Below is a small trained network, with its code and all its weights. Each question gives an input and a target symbol and asks what happens when units are switched off, that is, made to give their printed mean instead of their output.

import numpy as np


def w(rows, s, z=0):
    codes = np.array(rows[::2]) - 128.0
    scale = np.full(codes.shape[1], s)
    scale[-1] = z or s
    return codes * scale


def norm(h):
    return h / np.sqrt((h * h).mean(-1, keepdims=True) + 1e-5)


def f(y):
    return y / 2 * (1 + np.tanh(0.7978845608 * (y + 0.044715 * y**3)))


def softmax(a):
    e = np.exp(a - a.max(-1, keepdims=True))
    return e / e.sum(-1, keepdims=True)


def log_softmax(a):
    a = a - a.max(-1, keepdims=True)
    return a - np.log(np.exp(a).sum(-1, keepdims=True))


def net(x, mask):
    ids = ['γδηθλσφψω'.index(c) for c in x.split()]
    T = len(ids)
    res = E[ids] + P[:T]
    u = 0
    for l in range(2):
        q, k, v = (norm(res) @ M[l].T for M in (Q, K, V))
        z = softmax(np.where(np.tri(T) > 0, q @ k.T / 4**0.5, -1e9)) @ v
        res = res + np.where(mask[u], z, O[l][:, -1]) @ O[l][:, :-1]
        u += 1
        y = f(norm(res) @ A[l][:, :-1].T + A[l][:, -1])
        res = res + np.where(mask[u : u + 16], y, B[l][:, -1]) @ B[l][:, :-1]
        u += 16
    return log_softmax(norm(res)[-1] @ U[:, :-1].T + U[:, -1])


Q, K, V, O, A, B = {}, {}, {}, {}, {}, {}
E = w([
[191,133,156,141,176,179],'γ',
[187,148,165,161,207,196],'δ',
[107,134,54,110,47,101],'η',
[138,143,201,132,82,124],'θ',
[144,125,3,107,80,159],'λ',
[210,135,121,136,158,114],'σ',
[115,177,94,127,151,196],'φ',
[127,147,103,165,107,58],'ψ',
[185,102,75,59,98,108],'ω',
],0.0028)
P = w([
[37,34,145,40,9,155],'0',
[234,117,94,203,40,141],'1',
[119,29,41,188,143,109],'2',
[140,241,195,23,174,101],'3',
[206,145,63,232,65,148],'4',
[112,75,39,148,224,109],'5',
[154,215,154,42,202,79],'6',
[186,189,58,245,46,140],'7',
[95,74,3,124,221,139],'8',
[131,239,173,37,188,81],'9',
],0.0014)
Q[0] = w([
[89,123,145,3,207,34],'L0H1',
[125,174,128,63,127,118],'L0H1',
[181,186,133,109,134,104],'L0H1',
[91,74,143,120,167,99],'L0H1',
],0.0067)
K[0] = w([
[194,79,134,162,3,243],'L0H1',
[142,138,100,128,106,232],'L0H1',
[88,81,58,119,110,169],'L0H1',
[176,108,199,179,41,117],'L0H1',
],0.0038)
V[0] = w([
[152,102,77,61,151,87],'L0H1',
[173,53,210,134,54,53],'L0H1',
[193,66,57,207,166,42],'L0H1',
[2,103,180,130,62,123],'L0H1',
],0.0015)
O[0] = w([
[97,105,207,164,134,156,119],'L0H1',
[20,86,138,76,162,79,254],'L0H1',
[72,30,97,161,254,154,111],'L0H1',
[75,198,66,156,77,124,98],'L0H1',
],0.002,0.00064)
A[0] = w([
[78,78,179,148,149,68,106],'L0N1',
[86,210,136,215,181,193,42],'L0N2',
[3,107,130,145,108,78,56],'L0N3',
[139,109,113,128,97,148,5],'L0N4',
[156,94,73,197,156,82,145],'L0N5',
[61,192,116,69,83,154,106],'L0N6',
[152,147,167,98,102,54,86],'L0N7',
[107,110,59,166,107,121,65],'L0N8',
[144,84,100,59,91,190,83],'L0N9',
[156,44,180,149,167,144,155],'L0N10',
[114,126,211,115,56,132,135],'L0N11',
[118,88,141,208,166,170,133],'L0N12',
[56,102,153,80,193,85,91],'L0N13',
[129,93,110,144,186,138,160],'L0N14',
[92,183,97,151,115,95,40],'L0N15',
[126,183,179,147,106,201,159],'L0N16',
],0.0038,0.0013)
B[0] = w([
[178,202,87,149,139,151,131],'L0N1',
[152,63,143,84,16,99,95],'L0N2',
[109,253,169,149,172,180,115],'L0N3',
[151,139,146,121,156,152,81],'L0N4',
[90,111,164,75,120,65,214],'L0N5',
[196,91,186,181,219,106,175],'L0N6',
[114,114,91,127,114,221,195],'L0N7',
[158,47,151,126,150,108,149],'L0N8',
[147,203,210,168,127,150,184],'L0N9',
[103,145,108,190,106,82,184],'L0N10',
[149,77,77,118,209,68,255],'L0N11',
[102,105,119,100,122,75,145],'L0N12',
[161,115,79,125,109,196,113],'L0N13',
[105,124,92,87,83,80,155],'L0N14',
[241,91,175,95,106,142,87],'L0N15',
[150,149,58,121,96,67,220],'L0N16',
],0.0028,0.00089)
Q[1] = w([
[115,227,179,67,217,253],'L1H1',
[188,158,152,52,140,100],'L1H1',
[84,56,71,246,44,117],'L1H1',
[100,181,114,127,231,136],'L1H1',
],0.0074)
K[1] = w([
[132,133,196,213,43,160],'L1H1',
[120,85,253,88,125,240],'L1H1',
[154,159,17,78,169,17],'L1H1',
[77,156,165,203,100,114],'L1H1',
],0.0069)
V[1] = w([
[152,2,185,13,87,220],'L1H1',
[8,176,199,165,86,188],'L1H1',
[206,75,251,95,183,65],'L1H1',
[185,57,146,240,247,251],'L1H1',
],0.002)
O[1] = w([
[125,99,222,194,112,209,140],'L1H1',
[138,113,133,131,7,103,33],'L1H1',
[71,235,141,131,141,187,217],'L1H1',
[118,155,35,253,127,150,2],'L1H1',
],0.0031,0.00082)
A[1] = w([
[36,163,172,61,160,154,216],'L1N1',
[82,19,88,112,209,111,106],'L1N2',
[177,132,138,60,179,173,93],'L1N3',
[27,147,151,148,217,253,5],'L1N4',
[145,184,150,105,167,115,109],'L1N5',
[122,170,86,149,174,144,48],'L1N6',
[132,211,130,143,70,93,25],'L1N7',
[102,164,89,74,179,72,165],'L1N8',
[120,144,137,127,43,186,98],'L1N9',
[109,98,220,178,185,166,90],'L1N10',
[125,121,97,86,122,173,23],'L1N11',
[121,157,80,159,204,174,98],'L1N12',
[157,76,116,88,120,109,138],'L1N13',
[144,107,161,166,106,116,188],'L1N14',
[98,138,82,205,101,137,50],'L1N15',
[179,121,131,116,124,226,103],'L1N16',
],0.0048,0.0014)
B[1] = w([
[247,156,4,153,141,89,185],'L1N1',
[120,143,110,55,190,133,195],'L1N2',
[76,83,142,164,83,121,182],'L1N3',
[64,111,9,12,58,180,127],'L1N4',
[86,85,156,139,121,165,179],'L1N5',
[152,135,174,118,105,179,143],'L1N6',
[110,111,165,43,111,124,166],'L1N7',
[113,68,131,149,203,123,251],'L1N8',
[177,182,131,102,227,85,136],'L1N9',
[63,115,128,151,98,58,120],'L1N10',
[165,100,165,150,112,80,114],'L1N11',
[132,94,171,117,92,211,160],'L1N12',
[40,135,144,137,110,151,178],'L1N13',
[96,118,87,112,158,168,148],'L1N14',
[107,17,139,87,62,92,109],'L1N15',
[64,169,150,161,155,50,166],'L1N16',
],0.0033,0.0022)
U = w([
[110,149,69,70,111,251,253],'γ',
[166,62,144,150,232,181,239],'δ',
[134,84,236,9,50,97,113],'η',
[226,248,123,125,119,60,226],'θ',
[26,153,205,222,143,62,123],'λ',
[197,73,51,215,45,96,47],'σ',
[135,173,222,151,123,209,8],'φ',
[74,81,58,57,177,2,71],'ψ',
[24,208,60,118,57,94,80],'ω',
],0.0092,0.0013)

Each question gives the input, a string of symbols that net reads in full, and the target symbol t.
The units are the heads (4 rows each of Q, K, V and O) and the neurons (one row each of A and B). Each row of codes is followed by its name. A weight is (code - 128) times the scale printed after its matrix; where a second scale follows, it is the last column's (O, A, B and U).
mask holds one flag per unit, layer by layer, with each layer's heads first. A switched-off unit (its flag False) gives its mean, the last column of its rows in O or B, instead of its output. The means were averaged over made-up inputs and are rounded, as every weight is.
A unit's drop is (log p(t) with every unit on - log p(t) with that unit switched off) / (log p(t) with every unit on - log p(t) with every unit switched off).
The circuit of an input: a set's keep is (log p(t) with only the set's units on - log p(t) with every unit switched off) / (log p(t) with every unit on - log p(t) with every unit switched off). Starting from the 12 units with the biggest drops (on a tie, the unit counted first), units are removed one at a time, each time the one whose removal leaves the highest keep (on an exact tie, the one counted first), for as long as the keep stays at least 0.8.
units of the circuit, in order: the units of the circuit, biggest drop first
unit that matters most: the unit with the biggest drop
k most important neurons: the k neurons with the biggest drops, biggest first
top k neurons in layer l: the k neurons of layer l with the biggest drops, biggest first
input λ θ φ σ ψ, target ψ: 3 most important neurons => L0N5, L0N9, L0N6
input θ ω ω θ, target θ: 3 most important neurons => L0N6, L1N1, L0N3
input φ θ θ λ λ ω λ ψ, target λ: 4 most important neurons => L1N1, L0N11, L0N16, L0N5
input ω θ θ, target δ: top 3 neurons in layer 0 => L0N11, L0N3, L0N1
input γ θ γ δ γ θ γ, target γ: units of the circuit, in order => L1H1, L1N4
input λ θ ω ψ, target λ: 3 most important neurons => L0N9, L0N15, L0N16
input φ θ δ λ λ λ λ, target φ: unit that matters most => L0N6
input η δ λ δ φ η λ, target η: 4 most important neurons => L0N3, L0N16, L0N9, L0N6
input η ω θ φ θ δ ω, target η: 2 most important neurons => L0N3, L0N16
input η θ η ω ω γ δ γ λ φ, target η: top 2 neurons in layer 0 => L0N3, L0N16
input λ σ θ σ λ, target δ: 2 most important neurons => L0N8, L1N4
input δ ψ λ δ ψ θ λ θ θ ψ, target δ: 3 most important neurons => L0N16, L0N1, L1N8
input λ η φ θ ψ δ θ ψ η, target δ: 2 most important neurons => L1N8, L0N7
input λ θ θ δ ω ω λ, target λ: unit that matters most => L0N9
input λ θ γ θ σ γ η θ, target η: 4 most important neurons => L0N16, L1N7, L1N1, L1N15
input η θ θ θ δ ω δ η φ λ, target η: 3 most important neurons => L0N3, L0N9, L0N16
input δ θ ω λ θ λ λ θ, target σ: 4 most important neurons => L0N16, L0N11, L0N2, L0N9
input λ ψ δ η θ φ, target ψ: units of the circuit, in order => L0N2, L0N14, L0N7
input ψ λ θ φ θ λ θ θ δ, target ψ: top 2 neurons in layer 0 => L0N12, L0N14
input θ θ λ δ θ σ θ λ γ δ, target θ: 4 most important neurons => L0N6, L0N11, L1N1, L0N3
input θ θ λ δ θ θ θ θ δ λ, target θ: 3 most important neurons => L0N11, L0N3, L0N6
input λ δ δ θ θ θ λ γ ψ γ, target λ: unit that matters most => L0N9
input δ σ ω θ ψ λ λ φ γ ψ, target δ: top 2 neurons in layer 1 => L1N8, L1N5
input λ ψ η λ θ θ δ δ θ θ, target λ: top 2 neurons in layer 1 => L1N10, L1N1
input ω θ θ η δ, target η: top 2 neurons in layer 0 => L0N9, L0N2
input θ φ θ θ θ, target η: top 2 neurons in layer 0 => L0N11, L0N5
input σ θ θ δ, target σ: unit that matters most => L0N5
